Below is a small trained network, with its code and all its weights. Each question gives an input and a target symbol and asks what happens when units are switched off, that is, made to give their printed mean instead of their output.

import numpy as np


def w(rows, s, z=0):
    codes = np.array(rows[::2]) - 128.0
    scale = np.full(codes.shape[1], s)
    scale[-1] = z or s
    return codes * scale


def norm(h):
    return h / np.sqrt((h * h).mean(-1, keepdims=True) + 1e-5)


def f(y):
    return np.maximum(y, 0)


def softmax(a):
    e = np.exp(a - a.max(-1, keepdims=True))
    return e / e.sum(-1, keepdims=True)


def log_softmax(a):
    a = a - a.max(-1, keepdims=True)
    return a - np.log(np.exp(a).sum(-1, keepdims=True))


def net(x, mask):
    ids = ['ΞΨαβγηπστω'.index(c) for c in x.split()]
    T = len(ids)
    res = E[ids] + P[:T]
    u = 0
    for l in range(2):
        q, k, v = (norm(res) @ M[l].T for M in (Q, K, V))
        z = softmax(np.where(np.tri(T) > 0, q @ k.T / 4**0.5, -1e9)) @ v
        res = res + np.where(mask[u], z, O[l][:, -1]) @ O[l][:, :-1]
        u += 1
        y = f(norm(res) @ A[l][:, :-1].T + A[l][:, -1])
        res = res + np.where(mask[u : u + 12], y, B[l][:, -1]) @ B[l][:, :-1]
        u += 12
    return log_softmax(norm(res)[-1] @ U[:, :-1].T + U[:, -1])


Q, K, V, O, A, B = {}, {}, {}, {}, {}, {}
E = w([
[67,120,122,122,189,130,162,98,202,137,99,159],'Ξ',
[103,124,131,165,120,153,204,110,131,100,122,145],'Ψ',
[69,118,201,78,190,123,132,165,113,164,109,89],'α',
[97,196,130,176,133,138,164,152,143,131,231,127],'β',
[90,99,88,136,122,103,169,136,217,2,201,156],'γ',
[91,126,162,134,103,25,97,50,119,56,142,160],'η',
[143,148,88,72,198,107,132,202,118,94,144,123],'π',
[135,155,91,94,162,49,77,96,88,154,137,44],'σ',
[149,181,105,82,77,90,202,140,154,121,103,104],'τ',
[129,130,98,178,101,80,109,140,58,109,92,121],'ω',
],0.021)
P = w([
[81,223,91,133,157,113,72,140,84,67,91,167],'0',
[48,176,95,62,51,57,104,137,222,37,134,93],'1',
[163,163,165,175,178,54,92,167,125,77,139,82],'2',
[116,185,86,117,163,147,96,125,74,136,39,184],'3',
[33,102,66,49,53,53,155,112,182,104,136,94],'4',
[197,133,174,155,163,77,92,128,124,129,126,65],'5',
[111,157,110,106,159,142,129,118,100,191,27,219],'6',
[47,38,70,34,46,70,171,105,140,133,147,73],'7',
[203,91,200,152,140,76,95,106,132,169,101,67],'8',
[138,128,119,109,141,155,136,102,108,238,15,220],'9',
[48,2,40,29,37,114,147,126,119,125,159,75],'10',
[187,108,204,166,151,77,99,101,128,139,124,66],'11',
],0.0097)
Q[0] = w([
[63,129,81,74,168,114,177,107,189,56,173,60],'0.h0',
[95,84,65,122,69,78,137,93,53,110,27,168],'0.h0',
[196,74,60,61,47,116,103,183,174,134,234,84],'0.h0',
[220,84,189,20,137,129,143,49,124,84,2,201],'0.h0',
],0.0089)
K[0] = w([
[122,178,119,207,131,205,148,70,182,96,144,106],'0.h0',
[179,81,100,145,71,68,109,119,134,140,14,120],'0.h0',
[75,254,55,124,148,160,76,161,130,75,141,203],'0.h0',
[154,56,144,83,144,103,177,33,112,142,37,151],'0.h0',
],0.0098)
V[0] = w([
[103,121,130,25,79,131,174,70,50,82,166,77],'0.h0',
[79,71,102,62,140,173,187,164,89,184,156,126],'0.h0',
[74,108,126,155,139,102,84,195,107,150,102,90],'0.h0',
[188,159,2,66,177,82,205,119,135,173,130,135],'0.h0',
],0.0052)
O[0] = w([
[217,129,36,1,149,88,227,131,161,198,9,114,129],'0.h0',
[164,211,111,43,246,171,82,225,127,92,57,72,1],'0.h0',
[112,187,176,138,229,91,238,163,178,117,137,156,118],'0.h0',
[149,163,76,230,36,158,72,86,198,205,86,167,75],'0.h0',
],0.0048,0.0026)
A[0] = w([
[124,125,88,138,148,142,56,157,78,138,80,163,101],'0.n0',
[131,139,111,95,124,115,131,104,96,154,88,201,121],'0.n1',
[75,92,61,96,100,156,147,129,62,118,142,137,57],'0.n2',
[244,142,153,181,140,103,107,191,109,154,180,114,36],'0.n3',
[104,107,172,180,134,163,132,105,124,118,108,218,164],'0.n4',
[238,111,136,145,163,121,137,177,156,131,182,170,67],'0.n5',
[109,179,144,137,68,120,173,159,68,69,109,143,254],'0.n6',
[133,160,130,78,75,97,141,103,177,173,175,144,110],'0.n7',
[62,136,131,151,134,125,144,122,154,132,116,129,137],'0.n8',
[123,176,110,140,148,251,111,116,115,127,128,196,53],'0.n9',
[156,141,133,87,87,64,118,165,130,137,131,94,49],'0.n10',
[158,115,170,105,175,85,42,162,76,155,129,100,164],'0.n11',
],0.012,0.0033)
B[0] = w([
[98,99,138,172,168,100,133,86,226,83,124,122,147],'0.n0',
[172,58,122,134,139,81,123,149,43,82,113,119,172],'0.n1',
[126,106,197,144,68,158,119,142,100,146,203,165,191],'0.n2',
[92,125,88,119,86,142,108,158,29,116,123,175,147],'0.n3',
[125,149,80,90,142,143,131,101,151,131,71,78,224],'0.n4',
[237,7,102,132,158,168,96,125,84,128,148,168,136],'0.n5',
[152,113,95,158,124,190,141,146,88,162,148,119,255],'0.n6',
[86,91,145,139,158,165,171,192,90,115,107,140,165],'0.n7',
[144,120,174,74,140,121,139,83,137,161,107,116,215],'0.n8',
[145,146,149,67,126,156,116,167,179,90,84,163,162],'0.n9',
[38,146,91,190,196,177,109,105,163,75,152,195,157],'0.n10',
[122,146,146,153,151,164,118,170,115,164,66,159,171],'0.n11',
],0.011,0.012)
Q[1] = w([
[74,122,98,136,137,109,63,162,131,75,144,186],'1.h0',
[179,115,172,71,117,174,179,220,186,112,169,138],'1.h0',
[169,151,52,221,84,181,174,150,103,96,120,138],'1.h0',
[103,166,170,149,187,161,95,250,122,206,110,123],'1.h0',
],0.017)
K[1] = w([
[90,98,75,159,167,61,65,154,128,69,150,206],'1.h0',
[178,95,118,51,128,165,189,185,169,127,145,142],'1.h0',
[144,92,57,196,101,230,188,166,74,100,118,103],'1.h0',
[102,160,151,136,209,165,115,254,119,214,133,125],'1.h0',
],0.016)
V[1] = w([
[109,242,154,127,115,108,162,145,192,21,167,107],'1.h0',
[173,129,36,195,140,123,103,156,84,97,150,167],'1.h0',
[52,15,106,130,48,123,77,52,158,122,90,133],'1.h0',
[113,76,212,146,79,161,134,149,102,152,254,143],'1.h0',
],0.0061)
O[1] = w([
[117,59,124,156,153,161,147,129,8,176,47,185,2],'1.h0',
[94,125,243,3,145,116,173,91,193,197,81,90,124],'1.h0',
[60,205,92,123,235,203,212,231,97,116,148,177,155],'1.h0',
[69,205,24,127,240,79,145,108,179,48,28,163,84],'1.h0',
],0.0063,0.0056)
A[1] = w([
[158,252,98,103,110,143,25,126,129,187,154,142,3],'1.n0',
[139,141,103,127,143,102,161,126,161,160,107,78,158],'1.n1',
[140,184,109,105,164,144,114,130,170,110,85,127,120],'1.n2',
[118,132,148,125,140,56,116,66,188,118,86,124,62],'1.n3',
[138,162,100,130,182,90,136,97,156,92,113,107,87],'1.n4',
[193,161,104,119,139,110,123,135,177,76,125,116,76],'1.n5',
[150,134,98,132,135,162,129,100,72,152,105,120,94],'1.n6',
[126,161,97,149,67,99,115,170,97,130,89,139,85],'1.n7',
[97,101,174,133,144,149,114,128,159,173,171,114,95],'1.n8',
[139,131,117,147,173,77,99,54,189,187,171,120,89],'1.n9',
[105,50,181,119,81,140,124,132,85,183,234,179,74],'1.n10',
[136,111,149,169,113,129,138,139,86,128,127,176,119],'1.n11',
],0.016,0.007)
B[1] = w([
[147,161,226,155,72,224,72,46,5,40,89,135,139],'1.n0',
[47,157,157,173,174,97,96,89,130,129,86,153,199],'1.n1',
[76,115,156,121,107,98,159,103,118,160,203,108,177],'1.n2',
[141,131,105,2,128,151,85,72,139,113,70,104,149],'1.n3',
[219,101,137,96,116,137,78,201,113,167,94,106,151],'1.n4',
[141,181,245,157,96,66,154,93,123,79,149,172,138],'1.n5',
[160,96,111,181,132,78,70,151,168,155,136,117,230],'1.n6',
[108,120,173,138,15,46,109,150,183,124,3,188,148],'1.n7',
[179,156,40,126,65,116,179,123,105,90,216,152,200],'1.n8',
[242,187,84,112,159,90,164,111,102,182,170,247,153],'1.n9',
[175,17,135,80,26,82,129,69,55,192,168,18,254],'1.n10',
[124,142,119,50,85,113,134,93,207,166,173,73,194],'1.n11',
],0.011,0.009)
U = w([
[79,118,145,250,185,99,96,67,166,159,131,101,104],'Ξ',
[8,176,80,133,144,167,175,168,111,85,125,181,251],'Ψ',
[152,130,221,142,135,107,135,134,204,56,154,180,132],'α',
[69,209,161,2,155,168,89,56,217,144,95,87,79],'β',
[96,107,116,115,69,57,177,82,20,140,185,57,54],'γ',
[158,245,77,124,135,88,133,80,113,179,134,218,146],'η',
[62,174,108,134,15,67,82,188,211,163,78,185,98],'π',
[169,105,32,96,156,230,21,223,125,132,53,112,166],'σ',
[92,192,188,156,84,170,89,84,23,72,67,189,134],'τ',
[115,212,208,127,175,121,176,220,67,214,104,105,109],'ω',
],0.0048,0.0031)

Each question gives the input, a string of symbols that net reads in full, and the target symbol t.
The units are the heads (4 rows each of Q, K, V and O) and the neurons (one row each of A and B). Each row of codes is followed by its name. A weight is (code - 128) times the scale printed after its matrix; where a second scale follows, it is the last column's (O, A, B and U).
mask holds one flag per unit, layer by layer, with each layer's heads first. A switched-off unit (its flag False) gives its mean, the last column of its rows in O or B, instead of its output. The means were averaged over made-up inputs and are rounded, as every weight is.
A unit's drop is (log p(t) with every unit on - log p(t) with that unit switched off) / (log p(t) with every unit on - log p(t) with every unit switched off).
The circuit of an input: a set's keep is (log p(t) with only the set's units on - log p(t) with every unit switched off) / (log p(t) with every unit on - log p(t) with every unit switched off). Starting from the 12 units with the biggest drops (on a tie, the unit counted first), units are removed one at a time, each time the one whose removal leaves the highest keep (on an exact tie, the one counted first), for as long as the keep stays at least 0.8.
circuit, biggest first: the units of the circuit, biggest drop first
most important unit: the unit with the biggest drop
k most important neurons: the k neurons with the biggest drops, biggest first
top k neurons in layer l: the k neurons of layer l with the biggest drops, biggest first
input π Ψ Ψ Ξ Ξ Ξ Ξ Ψ Ψ Ψ, target σ: 2 most important neurons	0.n2, 0.n1
input β Ξ π π, target α: circuit, biggest first	1.n5, 0.n0
input ω Ξ γ, target α: circuit, biggest first	1.n5, 0.n5, 1.h0, 1.n10
input Ψ τ Ψ Ξ ω, target Ψ: circuit, biggest first	0.n10, 1.h0, 1.n10
input Ξ α Ψ ω β, target Ψ: circuit, biggest first	0.n7, 1.h0, 1.n10
input Ψ Ξ α Ψ ω Ξ, target η: circuit, biggest first	1.n9, 1.h0
input η π π Ξ Ψ π Ψ ω, target Ψ: circuit, biggest first	1.h0, 0.n10, 1.n10
input Ψ Ψ γ π Ξ, target Ψ: circuit, biggest first	1.h0, 1.n10
input Ψ Ψ π, target σ: circuit, biggest first	0.n5, 0.n11
input α Ψ Ψ τ, target π: 3 most important neurons	1.n7, 1.n10, 0.n4
input σ β π τ ω Ψ Ψ, target σ: circuit, biggest first	0.n4, 0.n1, 1.n10, 1.n6
input Ψ Ψ η, target β: most important unit	0.n4
input β α Ψ Ψ β γ, target α: top 2 neurons in layer 0	0.n5, 0.n8
input ω Ψ β Ψ Ξ Ψ Ψ π Ψ Ξ α, target Ψ: 3 most important neurons	0.n11, 1.n10, 0.n6
input ω Ξ α π γ Ψ ω τ Ψ τ Ψ α, target ω: top 2 neurons in layer 1	1.n10, 1.n6
input β ω Ξ Ψ Ψ Ψ η Ψ α Ψ, target ω: most important neuron	0.n9
input β Ξ α Ξ, target ω: top 3 neurons in layer 1	1.n2, 1.n4, 1.n10
input σ π Ξ Ψ Ξ Ξ Ξ β Ψ ω, target Ξ: top 4 neurons in layer 0	0.n0, 0.n1, 0.n4, 0.n6
input Ψ Ξ α τ Ξ Ψ α Ψ Ξ Ψ, target β: 2 most important neurons	0.n9, 0.n4
input η Ψ Ξ Ψ Ψ Ξ Ψ β Ξ Ξ τ σ, target τ: top neuron in layer 1	1.n0
input σ Ξ π Ψ Ψ α Ψ σ Ψ Ψ π η, target β: 2 most important neurons	1.n11, 1.n10
input π ω Ψ Ψ β, target Ψ: 2 most important neurons	0.n7, 0.n0
input Ψ Ψ σ Ψ Ξ β π Ψ Ξ Ψ, target β: top 3 neurons in layer 0	0.n4, 0.n9, 0.n6
input Ψ π Ψ α Ψ Ψ Ψ Ψ ω ω, target Ξ: 2 most important neurons	0.n0, 0.n11
input Ψ ω Ξ Ξ, target β: top 2 neurons in layer 1	1.n2, 1.n10
input Ψ Ψ σ β Ξ ω Ψ η, target Ψ: 2 most important neurons	0.n11, 1.n10
input η η Ψ π Ψ Ψ Ψ β β τ, target π: most important neuron	1.n7
